Below are the code and all the weights of a small trained network. Each question names an input and a target symbol and asks about switching units off, where a switched-off unit gives its printed mean instead of its output.

import numpy as np


def w(rows, s, z=0):
    codes = np.array(rows[::2]) - 128.0
    scale = np.full(codes.shape[1], s)
    scale[-1] = z or s
    return codes * scale


def norm(h):
    return h / np.sqrt((h * h).mean(-1, keepdims=True) + 1e-5)


def f(y):
    return np.maximum(y, 0)


def softmax(a):
    e = np.exp(a - a.max(-1, keepdims=True))
    return e / e.sum(-1, keepdims=True)


def log_softmax(a):
    a = a - a.max(-1, keepdims=True)
    return a - np.log(np.exp(a).sum(-1, keepdims=True))


def net(x, mask):
    ids = ['αδζηθλξστψω'.index(c) for c in x.split()]
    T = len(ids)
    res = E[ids] + P[:T]
    u = 0
    for l in range(2):
        r = norm(res)
        for j in range(2):
            rows = slice(3 * j, 3 * j + 3)
            q, k, v = (r @ M[l][rows].T for M in (Q, K, V))
            z = softmax(np.where(np.tri(T) > 0, q @ k.T / 3**0.5, -1e9)) @ v
            o = O[l][rows]
            res = res + np.where(mask[u + j], z, o[:, -1]) @ o[:, :-1]
        u += 2
        y = f(norm(res) @ A[l][:, :-1].T + A[l][:, -1])
        res = res + np.where(mask[u : u + 4], y, B[l][:, -1]) @ B[l][:, :-1]
        u += 4
    return log_softmax(norm(res)[-1] @ U[:, :-1].T + U[:, -1])


Q, K, V, O, A, B = {}, {}, {}, {}, {}, {}
E = w([
[146,65,115,112],'α',
[183,175,93,124],'δ',
[148,182,140,105],'ζ',
[144,137,51,114],'η',
[154,235,128,128],'θ',
[103,64,122,115],'λ',
[181,179,155,72],'ξ',
[76,90,86,134],'σ',
[196,237,112,123],'τ',
[182,82,196,2],'ψ',
[177,193,144,210],'ω',
],0.016)
P = w([
[112,115,173,148],'0',
[71,157,56,238],'1',
[216,28,136,156],'2',
[113,121,168,145],'3',
[92,128,85,82],'4',
[245,96,56,148],'5',
[113,122,173,144],'6',
[89,147,72,5],'7',
[223,113,34,149],'8',
[114,122,184,145],'9',
],0.017)
Q[0] = w([
[191,96,106,15],'0.h1',
[167,167,225,171],'0.h1',
[165,202,90,114],'0.h1',
[97,94,120,128],'0.h2',
[5,114,115,30],'0.h2',
[168,54,64,201],'0.h2',
],0.028)
K[0] = w([
[139,57,49,6],'0.h1',
[163,149,216,129],'0.h1',
[190,215,90,118],'0.h1',
[122,110,120,160],'0.h2',
[4,9,161,76],'0.h2',
[178,114,39,202],'0.h2',
],0.026)
V[0] = w([
[135,137,43,77],'0.h1',
[24,215,105,228],'0.h1',
[152,136,229,227],'0.h1',
[5,86,130,51],'0.h2',
[92,154,53,165],'0.h2',
[126,182,175,113],'0.h2',
],0.014)
O[0] = w([
[121,145,82,75,166],'0.h1',
[45,146,80,166,112],'0.h1',
[77,95,151,214,95],'0.h1',
[136,153,150,5,1],'0.h2',
[132,114,35,93,166],'0.h2',
[91,147,134,184,129],'0.h2',
],0.017,0.0065)
A[0] = w([
[73,68,165,82,2],'0.n1',
[128,2,181,128,139],'0.n2',
[105,228,176,65,192],'0.n3',
[247,96,90,191,143],'0.n4',
],0.035,0.0048)
B[0] = w([
[16,129,136,119,148],'0.n1',
[226,50,94,139,181],'0.n2',
[132,80,127,4,195],'0.n3',
[246,76,72,83,251],'0.n4',
],0.029,0.022)
Q[1] = w([
[164,68,119,172],'1.h1',
[127,2,101,24],'1.h1',
[143,113,213,153],'1.h1',
[73,153,102,137],'1.h2',
[174,242,149,130],'1.h2',
[85,139,131,101],'1.h2',
],0.025)
K[1] = w([
[206,152,113,140],'1.h1',
[148,2,170,84],'1.h1',
[133,171,185,205],'1.h1',
[122,168,163,110],'1.h2',
[147,184,47,119],'1.h2',
[89,77,126,119],'1.h2',
],0.028)
V[1] = w([
[100,126,133,85],'1.h1',
[168,95,129,183],'1.h1',
[175,125,156,55],'1.h1',
[251,165,76,137],'1.h2',
[72,228,57,100],'1.h2',
[159,202,231,188],'1.h2',
],0.018)
O[1] = w([
[116,145,79,157,126],'1.h1',
[181,103,182,87,165],'1.h1',
[137,137,127,248,182],'1.h1',
[125,190,216,103,195],'1.h2',
[233,178,48,171,7],'1.h2',
[143,111,156,12,72],'1.h2',
],0.016,0.015)
A[1] = w([
[49,216,131,149,87],'1.n1',
[53,220,172,190,3],'1.n2',
[211,98,197,144,124],'1.n3',
[239,157,4,79,63],'1.n4',
],0.028,0.0045)
B[1] = w([
[199,188,179,97,139],'1.n1',
[200,55,203,191,135],'1.n2',
[94,235,73,123,222],'1.n3',
[175,108,4,15,253],'1.n4',
],0.027,0.023)
U = w([
[163,179,91,151,207],'α',
[142,127,30,120,92],'δ',
[99,102,128,167,253],'ζ',
[90,245,115,92,108],'η',
[172,223,175,100,146],'θ',
[79,165,203,99,185],'λ',
[246,60,88,126,25],'ξ',
[18,106,93,95,83],'σ',
[172,88,201,131,180],'τ',
[185,115,215,83,101],'ψ',
[115,1,140,115,69],'ω',
],0.018,0.0072)

Each question gives the input, a string of symbols that net reads in full, and the target symbol t.
The units are the heads (3 rows each of Q, K, V and O) and the neurons (one row each of A and B). Each row of codes is followed by its name. A weight is (code - 128) times the scale printed after its matrix; where a second scale follows, it is the last column's (O, A, B and U).
mask holds one flag per unit, layer by layer, with each layer's heads first. A switched-off unit (its flag False) gives its mean, the last column of its rows in O or B, instead of its output. The means were averaged over made-up inputs and are rounded, as every weight is.
A unit's drop is (log p(t) with every unit on - log p(t) with that unit switched off) / (log p(t) with every unit on - log p(t) with every unit switched off).
The circuit of an input: a set's keep is (log p(t) with only the set's units on - log p(t) with every unit switched off) / (log p(t) with every unit on - log p(t) with every unit switched off). Starting from all 12 units, units are removed one at a time, each time the one whose removal leaves the highest keep (on an exact tie, the one counted first), for as long as the keep stays at least 0.8.
units of the circuit, in order: the units of the circuit, biggest drop first
top k neurons: the k neurons with the biggest drops, biggest first
k most important neurons of layer l: the k neurons of layer l with the biggest drops, biggest first
heads that matter: for each layer, one digit per head in row order, 1 if its drop is at least 0.15 and else 0, layers parted by /
drop when u is switched off: that unit's drop, to one decimal
input ξ ζ α ζ ξ δ ζ ω ω ψ, target ψ: units of the circuit, in order -> (0.h2 1.n4 1.h2)
input λ ζ ζ α ζ ψ ξ, target θ: top 4 neurons -> (1.n3 1.n4 0.n4 0.n2)
input ψ ξ ζ δ τ ξ θ, target τ: heads that matter -> 10 / 00
input ψ ω ω δ, target α: heads that matter -> 11 / 01
input σ σ λ ω, target ζ: units of the circuit, in order -> (0.h1 1.n4 0.n4)
input σ θ η ζ ζ τ ζ η α ψ, target ψ: units of the circuit, in order -> (0.h2 1.n4 0.n4 0.n2)
input ω η ψ τ, target η: units of the circuit, in order -> (0.h1 0.n2 1.n4 0.n4)
input ω ω η ζ τ ξ ξ ζ λ σ, target σ: units of the circuit, in order -> (0.h2 0.n1 0.h1)
input σ δ η η σ σ σ η η ξ, target θ: 2 most important neurons of layer 1 -> (1.n3 1.n4)
input δ τ ω τ, target η: top neuron -> (1.n3)
input τ ζ θ ψ ψ σ λ, target ω: top 2 neurons -> (0.n1 0.n4)
input ζ α τ σ η η λ, target ω: 3 most important neurons of layer 0 -> (0.n2 0.n1 0.n4)
input α ζ θ θ, target τ: top 2 neurons -> (0.n4 0.n3)
input τ θ δ θ ω, target η: 3 most important neurons of layer 0 -> (0.n3 0.n1 0.n2)
input ω σ ψ δ, target α: top 2 neurons -> (1.n3 0.n3)
input ω η τ η λ δ ζ, target λ: 2 most important neurons of layer 1 -> (1.n4 1.n3)
input θ θ τ α ψ ξ σ, target σ: 2 most important neurons of layer 0 -> (0.n1 0.n4)
input ζ λ ζ ω, target ζ: drop when 1.n3 is switched off -> 0.1
input τ σ σ ζ, target λ: drop when 0.h2 is switched off -> 0.3
